Here is a tiny trained network, its code and every weight. The questions are about switching its units off for an input and a target symbol, where a switched-off unit gives its printed mean instead of its output.

import numpy as np


def w(rows, s, z=0):
    codes = np.array(rows[::2]) - 128.0
    scale = np.full(codes.shape[1], s)
    scale[-1] = z or s
    return codes * scale


def f(y):
    return y / 2 * (1 + np.tanh(0.7978845608 * (y + 0.044715 * y**3)))


def softmax(a):
    e = np.exp(a - a.max(-1, keepdims=True))
    return e / e.sum(-1, keepdims=True)


def log_softmax(a):
    a = a - a.max(-1, keepdims=True)
    return a - np.log(np.exp(a).sum(-1, keepdims=True))


def net(x, mask):
    ids = ['δζηθλξπσφ'.index(c) for c in x.split()]
    T = len(ids)
    res = E[ids] + P[:T]
    r = res
    for j in range(2):
        rows = slice(2 * j, 2 * j + 2)
        q, k, v = (r @ M[0][rows].T for M in (Q, K, V))
        z = softmax(np.where(np.tri(T) > 0, q @ k.T / 2**0.5, -1e9)) @ v
        o = O[0][rows]
        res = res + np.where(mask[j], z, o[:, -1]) @ o[:, :-1]
    y = f(res @ A[0][:, :-1].T + A[0][:, -1])
    res = res + np.where(mask[2:18], y, B[0][:, -1]) @ B[0][:, :-1]
    return log_softmax(res[-1] @ U[:, :-1].T + U[:, -1])


Q, K, V, O, A, B = {}, {}, {}, {}, {}, {}
E = w([
[85,203,127],'δ',
[161,248,117],'ζ',
[205,137,252],'η',
[172,127,188],'θ',
[105,121,173],'λ',
[112,103,164],'ξ',
[176,182,142],'π',
[132,152,143],'σ',
[172,196,145],'φ',
],0.017)
P = w([
[160,35,131],'0',
[85,212,170],'1',
[179,54,117],'2',
[111,158,189],'3',
[184,62,123],'4',
[174,250,140],'5',
[196,93,81],'6',
[204,247,151],'7',
],0.011)
Q[0] = w([
[227,209,168],'head 1',
[6,104,61],'head 1',
[254,133,62],'head 2',
[252,92,213],'head 2',
],0.0062)
K[0] = w([
[32,117,79],'head 1',
[104,19,125],'head 1',
[251,194,63],'head 2',
[180,50,129],'head 2',
],0.011)
V[0] = w([
[134,93,140],'head 1',
[133,48,81],'head 1',
[94,120,249],'head 2',
[131,133,255],'head 2',
],0.0071)
O[0] = w([
[178,53,75,107],'head 1',
[123,119,206,7],'head 1',
[177,254,19,208],'head 2',
[125,185,12,254],'head 2',
],0.0076,0.0058)
A[0] = w([
[140,89,32,153],'neuron 1',
[113,131,150,185],'neuron 2',
[77,120,180,156],'neuron 3',
[150,136,176,57],'neuron 4',
[50,67,89,229],'neuron 5',
[177,110,122,2],'neuron 6',
[74,63,102,161],'neuron 7',
[161,137,124,27],'neuron 8',
[44,114,144,75],'neuron 9',
[156,152,188,221],'neuron 10',
[130,108,172,23],'neuron 11',
[188,101,105,68],'neuron 12',
[80,138,252,192],'neuron 13',
[103,139,140,91],'neuron 14',
[127,194,140,82],'neuron 15',
[140,39,83,222],'neuron 16',
],0.015,0.0077)
B[0] = w([
[113,120,206,195],'neuron 1',
[195,169,115,137],'neuron 2',
[224,190,146,114],'neuron 3',
[169,212,104,115],'neuron 4',
[122,236,187,130],'neuron 5',
[187,179,184,118],'neuron 6',
[144,219,201,122],'neuron 7',
[223,181,96,129],'neuron 8',
[206,162,175,120],'neuron 9',
[124,119,70,254],'neuron 10',
[75,107,126,116],'neuron 11',
[212,80,200,157],'neuron 12',
[174,249,157,126],'neuron 13',
[191,114,152,112],'neuron 14',
[119,63,158,254],'neuron 15',
[73,109,210,173],'neuron 16',
],0.011,0.0076)
U = w([
[63,239,59,253],'δ',
[138,139,11,209],'ζ',
[181,125,115,54],'η',
[150,60,142,111],'θ',
[91,159,136,135],'λ',
[109,180,174,93],'ξ',
[144,87,107,142],'π',
[101,125,124,115],'σ',
[140,106,90,68],'φ',
],0.011,0.0059)

Each question gives the input, a string of symbols that net reads in full, and the target symbol t.
The units are the heads (2 rows each of Q, K, V and O) and the neurons (one row each of A and B). Each row of codes is followed by its name. A weight is (code - 128) times the scale printed after its matrix; where a second scale follows, it is the last column's (O, A, B and U).
mask holds one flag per unit, heads first, then neurons. A switched-off unit (its flag False) gives its mean, the last column of its rows in O or B, instead of its output. The means were averaged over made-up inputs and are rounded, as every weight is.
A unit's drop is (log p(t) with every unit on - log p(t) with that unit switched off) / (log p(t) with every unit on - log p(t) with every unit switched off).
The circuit of an input: a set's keep is (log p(t) with only the set's units on - log p(t) with every unit switched off) / (log p(t) with every unit on - log p(t) with every unit switched off). Starting from the 12 units with the biggest drops (on a tie, the unit counted first), units are removed one at a time, each time the one whose removal leaves the highest keep (on an exact tie, the one counted first), for as long as the keep stays at least 0.8.
circuit, biggest first: the units of the circuit, biggest drop first
unit that matters most: the unit with the biggest drop
top k neurons: the k neurons with the biggest drops, biggest first
which heads matter: for each layer, one digit per head in row order, 1 if its drop is at least 0.15 and else 0, layers parted by /
drop of u: that unit's drop, to one decimal
input ξ η θ θ δ θ λ λ, target ζ: circuit, biggest first => neuron 1; neuron 16; neuron 10
input δ η η, target η: which heads matter => 01
input θ ξ θ η, target δ: which heads matter => 00
input π σ ξ θ, target δ: top 2 neurons => neuron 13; neuron 12
input φ λ η π σ θ π φ, target ζ: which heads matter => 00
input λ π δ ξ, target δ: circuit, biggest first => neuron 12; neuron 15
input ξ θ φ θ ζ λ ξ η, target δ: which heads matter => 01
input δ ξ η π θ ζ θ η, target ζ: unit that matters most => neuron 10
input θ λ ζ φ π η θ θ, target ζ: top 2 neurons => neuron 10; neuron 1
input π θ π, target θ: top 2 neurons => neuron 12; neuron 16
input π λ ζ φ φ θ ξ, target ξ: top 2 neurons => neuron 5; neuron 16
input π ξ π π δ ζ η ζ, target ζ: drop of neuron 5 => 0.0
input η φ δ θ, target δ: drop of head 1 => 0.1
input δ π η λ θ η, target ζ: drop of neuron 10 => 0.2
input λ ξ η δ ξ ξ π θ, target ζ: drop of neuron 1 => 0.2
